Questions about the array below. Indices start at 0.
1) Which number is the entry directly above 152?
2) Which number is the top entry of the column that holds the smallest entry?
3) Which number is the entry in row 0 and column 0?
4) Which number is the entry just left of the smallest entry?
5) Which number is the entry in row 1 and column 0?
6) Which number is the bottom-right entry?
7) Which number is the entry just left of the largest entry?
8) Which number is the entry just left of 137?
[[117 138 122 135 114 114]
 [126 133 115 133 110 137]
 [146 152 129 113 144 141]
 [134 118 105 136 134 132]]
1) 133
2) 122
3) 117
4) 118
5) 126
6) 132
7) 146
8) 110

grid = [126 131 124 124 156 113 122 133 133 136 123 132]
The third entry from the left is 124
The third entry from the right -> 136
What is the fourth entry? 124

[[132 136 138 124 132 127 127]
 [130 128 127 128 135 129 131]
 [128 130 130 127 126 127 127]
 [128 130 131 126 126 126 126]
 [130 128 129 127 129 127 128]
 [121 127 125 132 123 133 127]
 [111 124 120 139 114 140 126]
 [126 125 125 128 127 129 128]
 [127 127 129 129 128 129 127]
 [123 127 126 131 124 132 128]
 [128 128 128 128 127 129 128]
 [133 131 124 127 127 126 132]
 [136 134 120 126 126 124 135]
 [117 130 132 128 100 126 116]
 [141 131 134 120 138 119 130]]
Counting starts at 0.
The entry directly above 116 -> 135
Which number is the entry at row 2, column 0?
A: 128
The entry in the top-left corner is 132
Which number is the bottom-right entry?
A: 130
The entry at row 2, column 2: 130
Which number is the smallest entry?
A: 100
Which number is the entry at row 2, column 1?
A: 130
The entry in the top-right corner: 127
The entry just right of the centre entry is 127
Which number is the entry at row 1, column 0?
A: 130
Which number is the entry in row 1 and column 1?
A: 128
The entry directly below the centre entry is 129
Which number is the entry at row 0, column 1?
A: 136
Which number is the entry directly below 117?
A: 141
Which number is the top entry of the column that holds the smallest entry?
A: 132
The entry just left of 139: 120
Which number is the entry just right of the smallest entry?
A: 126
Which number is the bottom entry of the column that holds the smallest entry?
A: 138
The entry just left of the smallest entry -> 128
Which number is the entry just left of the centre entry?
A: 125

Questions about the row below.
1) What is the entry just right of 124?
2) What is the smallest entry?
3) What is the entry just right of 133?
144	133	141	130	106	124	119	122
1) 119
2) 106
3) 141

Questions about the array below.
1) Give the entry just right of 112.
2) Give the bottom-left entry.
3) Give the maximum.
4) Give the first entry in the row that holds the smallest entry.
5) Give the top-right entry.
6) Give the third entry on the diagonal from the top-right corner.
7) Give the third smallest entry.
8) Give the minimum.
[[138 134 126 130 127 121 130 139 135 137 135 135]
 [117 119 139 133 138 144 128 113 115 112 124 111]
 [134 137 128 137 127 121 122 140 125 126 143 124]
 [128 129 111 125 115 103 128 131 124 123 136 123]
 [124 131 129 136 121 121 120 136 133 132 137 133]
 [139 140 137 140 123 127 131 142 119 123 140 125]
 [127 134 122 129 125 119 124 134 131 130 135 127]
 [126 126 131 121 134 136 127 125 142 144 115 142]
 [124 127 109 111 122 113 128 122 138 136 118 135]
 [127 116 115 121 121 116 135 117 118 116 126 119]
 [120 123 133 128 135 141 129 116 129 125 122 126]
 [116 117 142 136 134 147 123 111 107 105 123 108]]
1) 124
2) 116
3) 147
4) 128
5) 135
6) 126
7) 107
8) 103

Questions about the table below. Counting starts at 0.
1) Report the maximum.
2) Report the entry directly below the largest entry.
3) Report the entry in the top-left corner.
4) Report the entry in row 0 and column 1.
5) Report the entry in row 1 and column 0.
6) Report the entry in the bottom-right corner.
7) Report the bottom-left entry.
8) Report the entry just right of 145.
[[140 107 139 142 103]
 [124 107 101 135 124]
 [141 102 138 144  99]
 [142 103 138 145  99]
 [125 124 118 129 129]
 [130 127 133 130 124]
 [139 108 138 142 104]]
1) 145
2) 129
3) 140
4) 107
5) 124
6) 104
7) 139
8) 99

[[127 136 124 131 120 136 137 120 147 130 131 127 129]
 [122 134 126 120 134 124 145 130 126 119 123 128 130]
 [123 134 126 120 134 121 146 134 126 120 122 128 133]
 [117 131 141 132 143 127 128 142 130 136 123 125 136]
 [129 131 124 118 133 118 145 131 123 114 122 129 130]
 [115 134 137 135 140 126 128 151 131 137 121 129 134]
 [129 133 124 133 121 133 134 121 147 132 129 127 129]
 [127 134 125 133 120 134 134 121 146 131 128 126 129]
 [125 136 125 133 123 138 141 123 140 133 128 129 127]
 [129 134 122 132 119 136 137 122 146 131 127 128 127]
 [128 135 122 135 120 134 137 120 147 133 130 127 128]
 [123 132 127 117 135 122 144 133 125 119 124 130 131]
 [128 135 122 122 137 119 146 133 123 114 126 128 130]
 [131 131 122 118 132 118 144 131 123 116 120 131 130]
 [121 135 141 128 140 124 126 148 132 138 124 124 134]
 [126 133 122 131 119 135 133 121 149 132 132 128 128]]
Find the entry in the top-right corner.
129
The 2nd entry on the main diagonal is 134
The 1st entry, reading row by row -> 127
Find the third-last entry, reading row by row.
132
Find the entry just left of the largest entry.
128
The third entry on the main diagonal: 126
The bottom-left entry is 126
The entry in the bottom-right corner: 128
The maximum -> 151
Find the 4th entry in reading order.
131
Find the second entry on the diagonal from the top-right corner.
128
The 2nd largest entry is 149
Find the 4th entry from the end, reading row by row.
132
Find the bottom entry of the column that holds the largest entry.
121
Find the smallest entry in the last row.
119
The entry directly above the largest entry: 131
The entry directly below the largest entry: 121
Find the largest entry in the last column.
136

Read these off the table that follows.
1) The entry directly above the largest entry?
2) The smallest entry?
3) The 2nd-last entry, reading row by row?
4) The 4th entry from the end, reading row by row?
5) The entry in the bottom-left corner?
6) The largest entry in the last row?
7) The fourth entry in reading order?
8) The entry in the top-right corner?
126  131  132  130  128  131
131  123  133  120  110   98
121  128  103  124  131  139
130  121  123  120  126  128
126  131  125  127  125  116
114  152  139  154  120  128
125  131  116  125  126  128
125  129  125  132  126  127
125  134  129  132  126  114
128  131  130  126  126  127
125  133  129  131  126  125
127  131  130  130  130  132
125  131  131  141  129  130
121  131  129  133  128  143
1) 127
2) 98
3) 128
4) 129
5) 121
6) 143
7) 130
8) 131

[[127 128 129 126 129 124]
 [125 125 143 119 145 124]
 [125 120 130 121 128 124]
 [139 126 114 125 118 125]
 [117 146 119 139 125 132]
 [150 127 132 133 132 138]
 [110 132 115 141 112 132]
 [133 126 119 121 125 120]
 [140 125 136 129 137 132]
 [136 128 134 134 128 139]
 [136 125 128 120 127 121]
 [143 120 134 122 129 124]
 [136 118 129 118 132 122]]
Rows and columns are numbered from 0.
The entry at row 0, column 1?
A: 128
The entry in row 2 and column 2 -> 130
The entry in row 0 and column 2?
A: 129
The bottom entry of the column that holds the smallest entry -> 136
The entry in row 2 and column 0?
A: 125
The entry directly above the smallest entry: 150
The entry at row 1, column 2?
A: 143
The entry at row 1, column 1 is 125
The entry in the top-left corner -> 127
The entry at row 1, column 0?
A: 125
The entry just left of 130?
A: 120
The entry in the bottom-right corner?
A: 122
The top-right entry?
A: 124
The entry directly below the largest entry?
A: 110
The entry directly above 112?
A: 132
The entry directly above the largest entry -> 117
The entry just right of the smallest entry?
A: 132
The entry directly below the smallest entry -> 133
